Here is a tiny trained network, its code and every weight. The questions are about switching its units off for an input and a class, where a switched-off unit gives its printed mean instead of its output.

import numpy as np


def w(rows, s, z=0):
    codes = np.array(rows[::2]) - 128.0
    scale = np.full(codes.shape[1], s)
    scale[-1] = z or s
    return codes * scale


def f(y):
    return y / 2 * (1 + np.tanh(0.7978845608 * (y + 0.044715 * y**3)))


def log_softmax(a):
    a = a - a.max(-1, keepdims=True)
    return a - np.log(np.exp(a).sum(-1, keepdims=True))


def net(x, mask):
    res = np.array(x, float).reshape(1, 5) / 4 @ E
    y = f(res @ A[0][:, :-1].T + A[0][:, -1])
    res = res + np.where(mask, y, B[0][:, -1]) @ B[0][:, :-1]
    return log_softmax(res[-1] @ U[:, :-1].T + U[:, -1])


A, B = {}, {}
E = w([
[156,112,91,129,106,132],'x0',
[95,125,78,154,105,173],'x1',
[124,248,121,99,103,122],'x2',
[184,127,106,106,120,117],'x3',
[209,66,111,60,51,148],'x4',
],0.012)
A[0] = w([
[139,97,159,72,35,165,38],'n1',
[112,128,75,177,192,52,11],'n2',
[93,147,186,128,198,113,107],'n3',
[178,87,107,160,247,183,3],'n4',
[90,204,124,111,62,130,36],'n5',
[232,92,199,57,113,57,106],'n6',
[94,166,106,124,209,120,78],'n7',
[87,132,227,161,147,128,179],'n8',
[114,119,35,179,75,187,155],'n9',
[116,53,168,128,81,154,38],'n10',
[110,93,134,5,113,185,54],'n11',
[109,120,108,105,213,196,4],'n12',
[102,48,117,100,146,120,49],'n13',
[97,2,156,117,166,125,95],'n14',
[140,117,94,82,93,84,71],'n15',
[109,179,132,55,84,168,66],'n16',
[231,181,77,137,142,141,133],'n17',
[97,129,165,112,124,117,170],'n18',
[117,100,105,158,107,137,203],'n19',
[92,115,105,206,53,177,231],'n20',
[96,166,58,148,100,223,155],'n21',
],0.0092,0.0026)
B[0] = w([
[54,106,75,180,79,187,197],'n1',
[83,137,56,123,68,142,187],'n2',
[109,164,157,149,82,128,232],'n3',
[124,184,45,127,172,67,170],'n4',
[94,151,78,73,165,120,201],'n5',
[133,91,138,241,117,198,255],'n6',
[99,59,97,153,28,124,217],'n7',
[100,169,179,149,73,171,237],'n8',
[206,125,166,146,59,159,199],'n9',
[99,199,1,98,151,128,179],'n10',
[72,97,78,148,78,145,181],'n11',
[83,113,109,125,138,92,140],'n12',
[96,174,95,18,148,102,175],'n13',
[158,185,140,58,153,34,243],'n14',
[93,71,98,117,147,182,156],'n15',
[129,103,11,153,202,18,176],'n16',
[141,142,163,116,252,146,184],'n17',
[164,129,171,117,136,139,158],'n18',
[150,207,159,121,109,144,162],'n19',
[207,172,173,127,142,159,204],'n20',
[190,103,182,171,142,70,205],'n21',
],0.0061,0.0071)
U = w([
[44,40,29,212,54,148,55],'0',
[105,99,3,122,137,60,5],'1',
[227,50,211,228,43,140,180],'2',
[175,82,171,159,83,195,251],'3',
[142,69,153,173,137,218,196],'4',
],0.0062,0.0014)

Each question gives the input, the list of numbers given to net, and the class t.
The units are the neurons (one row each of A and B). Each row of codes is followed by its name. A weight is (code - 128) times the scale printed after its matrix; where a second scale follows, it is the last column's (A, B and U).
mask holds one flag per neuron, in row order. A switched-off neuron (its flag False) gives its mean, the last column of its row in B, instead of its output. The means were averaged over made-up inputs and are rounded, as every weight is.
A unit's drop is (log p(t) with every unit on - log p(t) with that unit switched off) / (log p(t) with every unit on - log p(t) with every unit switched off).
The circuit of an input: a set's keep is (log p(t) with only the set's units on - log p(t) with every unit switched off) / (log p(t) with every unit on - log p(t) with every unit switched off). Starting from the 12 units with the biggest drops (on a tie, the unit counted first), units are removed one at a time, each time the one whose removal leaves the highest keep (on an exact tie, the one counted first), for as long as the keep stays at least 0.8.
units of the circuit, in order: the units of the circuit, biggest drop first
most important unit: the unit with the biggest drop
top k neurons: the k neurons with the biggest drops, biggest first
drop of u: that unit's drop, to one decimal
input [-8,8,3,5,-4], class 2: most important unit => n21
input [6,7,0,-7,4], class 2: top 3 neurons => n9; n21; n20
input [-4,8,-1,1,3], class 2: units of the circuit, in order => n9; n21
input [-6,-3,3,0,-8], class 0: units of the circuit, in order => n7; n2
input [0,8,5,-8,2], class 2: units of the circuit, in order => n21; n9
input [-2,-1,-5,-3,-4], class 1: units of the circuit, in order => n14; n6
input [2,-7,3,5,8], class 0: top 2 neurons => n1; n11
input [-4,6,-8,-3,-7], class 1: top 4 neurons => n14; n4; n6; n13
input [-4,-1,1,4,-8], class 0: top 2 neurons => n7; n2
input [-6,-5,-8,-8,8], class 0: top 2 neurons => n6; n1
input [2,-4,-5,4,-1], class 1: units of the circuit, in order => n4; n14
input [4,-2,-4,-4,-3], class 1: units of the circuit, in order => n6; n14
input [-1,0,1,-4,7], class 0: units of the circuit, in order => n1; n11
input [5,5,-6,-2,-5], class 1: units of the circuit, in order => n4; n14
input [-2,7,8,-7,6], class 1: units of the circuit, in order => n16
input [-4,6,5,3,-4], class 2: top 2 neurons => n21; n10
input [3,-4,8,-6,8], class 0: top 2 neurons => n1; n6
input [-4,-8,-8,3,-4], class 1: top 2 neurons => n4; n14
input [2,7,-1,-2,4], class 2: top 2 neurons => n9; n21
input [6,2,0,8,8], class 0: units of the circuit, in order => n1
input [6,8,5,-2,-6], class 2: top 2 neurons => n21; n9
input [-8,-6,-3,-3,-8], class 0: top 3 neurons => n2; n7; n20
input [3,-3,-8,4,5], class 1: units of the circuit, in order => n14; n10
input [2,-5,3,-1,-8], class 0: top 2 neurons => n7; n2
input [5,8,-3,4,-6], class 2: top 3 neurons => n9; n21; n20
input [0,-4,-3,0,5], class 0: drop of n20 => 0.2
input [1,-4,1,6,2], class 4: most important unit => n17
